Here is a tiny trained network, its code and every weight. The questions are about switching its units off for an input and a class, where a switched-off unit gives its printed mean instead of its output.

import numpy as np


def w(rows, s, z=0):
    codes = np.array(rows[::2]) - 128.0
    scale = np.full(codes.shape[1], s)
    scale[-1] = z or s
    return codes * scale


def f(y):
    return np.maximum(y, 0)


def log_softmax(a):
    a = a - a.max(-1, keepdims=True)
    return a - np.log(np.exp(a).sum(-1, keepdims=True))


def net(x, mask):
    res = np.array(x, float).reshape(1, 7) / 4 @ E
    y = f(res @ A[0][:, :-1].T + A[0][:, -1])
    res = res + np.where(mask, y, B[0][:, -1]) @ B[0][:, :-1]
    return log_softmax(res[-1] @ U[:, :-1].T + U[:, -1])


A, B = {}, {}
E = w([
[255,81,90,138,164,160,97,114,159],'x0',
[97,113,132,133,131,148,111,124,98],'x1',
[125,127,134,121,134,128,119,134,118],'x2',
[79,116,131,141,127,150,101,116,86],'x3',
[166,223,58,142,105,235,147,168,170],'x4',
[107,66,141,16,203,178,170,82,155],'x5',
[131,187,179,205,233,115,130,96,132],'x6',
],0.0099)
A[0] = w([
[11,254,251,66,95,125,241,133,117,28],'n0',
[84,123,163,28,202,155,147,113,187,3],'n1',
[75,77,147,53,172,224,135,56,238,79],'n2',
[115,193,216,193,215,144,112,82,172,103],'n3',
[113,220,25,118,149,216,160,145,128,51],'n4',
[180,65,65,163,195,168,63,89,137,51],'n5',
],0.0073,0.0056)
B[0] = w([
[250,126,98,129,122,134,153,101,90,254],'n0',
[152,147,127,188,116,104,63,127,136,203],'n1',
[107,137,147,211,96,164,112,168,118,247],'n2',
[90,149,156,51,61,162,117,113,192,245],'n3',
[98,19,92,124,214,56,73,75,159,221],'n4',
[167,202,120,96,110,127,159,79,24,190],'n5',
],0.012,0.0082)
U = w([
[121,130,135,110,127,138,127,133,133,237],'0',
[194,156,103,101,142,144,166,99,59,11],'1',
[116,166,140,237,103,122,65,187,156,29],'2',
[94,60,150,97,200,37,103,62,141,49],'3',
[87,127,128,7,49,186,105,146,181,113],'4',
[115,133,142,115,154,136,151,153,131,227],'5',
[109,126,134,118,137,140,146,138,139,191],'6',
],0.012,0.011)

Each question gives the input, the list of numbers given to net, and the class t.
The units are the neurons (one row each of A and B). Each row of codes is followed by its name. A weight is (code - 128) times the scale printed after its matrix; where a second scale follows, it is the last column's (A, B and U).
mask holds one flag per neuron, in row order. A switched-off neuron (its flag False) gives its mean, the last column of its row in B, instead of its output. The means were averaged over made-up inputs and are rounded, as every weight is.
A unit's drop is (log p(t) with every unit on - log p(t) with that unit switched off) / (log p(t) with every unit on - log p(t) with every unit switched off).
The circuit of an input: a set's keep is (log p(t) with only the set's units on - log p(t) with every unit switched off) / (log p(t) with every unit on - log p(t) with every unit switched off). Starting from all 6 units, units are removed one at a time, each time the one whose removal leaves the highest keep (on an exact tie, the one counted first), for as long as the keep stays at least 0.8.
units of the circuit, in order: the units of the circuit, biggest drop first
unit that matters most: the unit with the biggest drop
k most important neurons: the k neurons with the biggest drops, biggest first
drop when u is switched off: that unit's drop, to one decimal
input [-5,-8,-8,8,3,-6,3], class 0: unit that matters most -> n2
input [-7,1,-4,-1,5,8,-3], class 2: units of the circuit, in order -> n2, n1
input [6,8,8,1,-1,-7,8], class 4: units of the circuit, in order -> n3, n2
input [-3,-4,4,-2,5,3,-1], class 3: 2 most important neurons -> n4, n3
input [8,1,-4,-1,0,5,3], class 1: 2 most important neurons -> n5, n4
input [-5,-3,3,8,-4,0,8], class 0: 3 most important neurons -> n0, n3, n4
input [6,5,-8,-6,-6,3,-6], class 5: units of the circuit, in order -> n3, n4, n2
input [-7,7,-8,8,-1,-8,2], class 0: units of the circuit, in order -> n2, n1
input [8,-8,0,2,-5,-1,-7], class 1: 3 most important neurons -> n5, n3, n4
input [0,-1,-5,2,6,-2,-5], class 3: units of the circuit, in order -> n4, n2
input [-7,3,5,-8,4,-5,6], class 0: 2 most important neurons -> n3, n5
input [-6,-7,8,8,5,-5,6], class 0: 2 most important neurons -> n3, n0
input [-5,-1,0,5,7,-2,6], class 3: 2 most important neurons -> n4, n2
input [8,5,-8,6,2,-3,-6], class 1: unit that matters most -> n5
input [5,1,-3,-3,-5,-4,3], class 1: 3 most important neurons -> n4, n5, n2
input [8,-7,8,3,-4,-6,-8], class 1: 2 most important neurons -> n3, n5
input [1,8,7,7,4,2,-6], class 6: 3 most important neurons -> n3, n4, n2
input [-2,-3,-4,-8,-5,-7,5], class 0: units of the circuit, in order -> n2, n3
input [6,2,5,3,8,8,5], class 2: 3 most important neurons -> n2, n1, n0
input [1,-8,-4,3,6,5,-3], class 6: 2 most important neurons -> n2, n3
input [-6,1,-6,7,0,5,-4], class 0: unit that matters most -> n5
input [5,6,-2,6,7,5,6], class 3: 2 most important neurons -> n4, n0
input [-1,5,-5,-6,-5,1,6], class 0: 2 most important neurons -> n4, n3
input [-3,-6,6,-8,-8,-2,4], class 0: 2 most important neurons -> n4, n3
input [5,-7,-3,2,8,-1,-8], class 3: drop when n3 is switched off -> 0.1
input [5,7,-4,-1,-4,8,1], class 2: drop when n1 is switched off -> 0.2
input [-1,2,-2,6,6,7,-2], class 2: drop when n1 is switched off -> 0.1
input [0,1,2,6,-5,4,5], class 0: units of the circuit, in order -> n4
input [-5,-5,5,-2,-6,0,7], class 4: drop when n3 is switched off -> 0.8
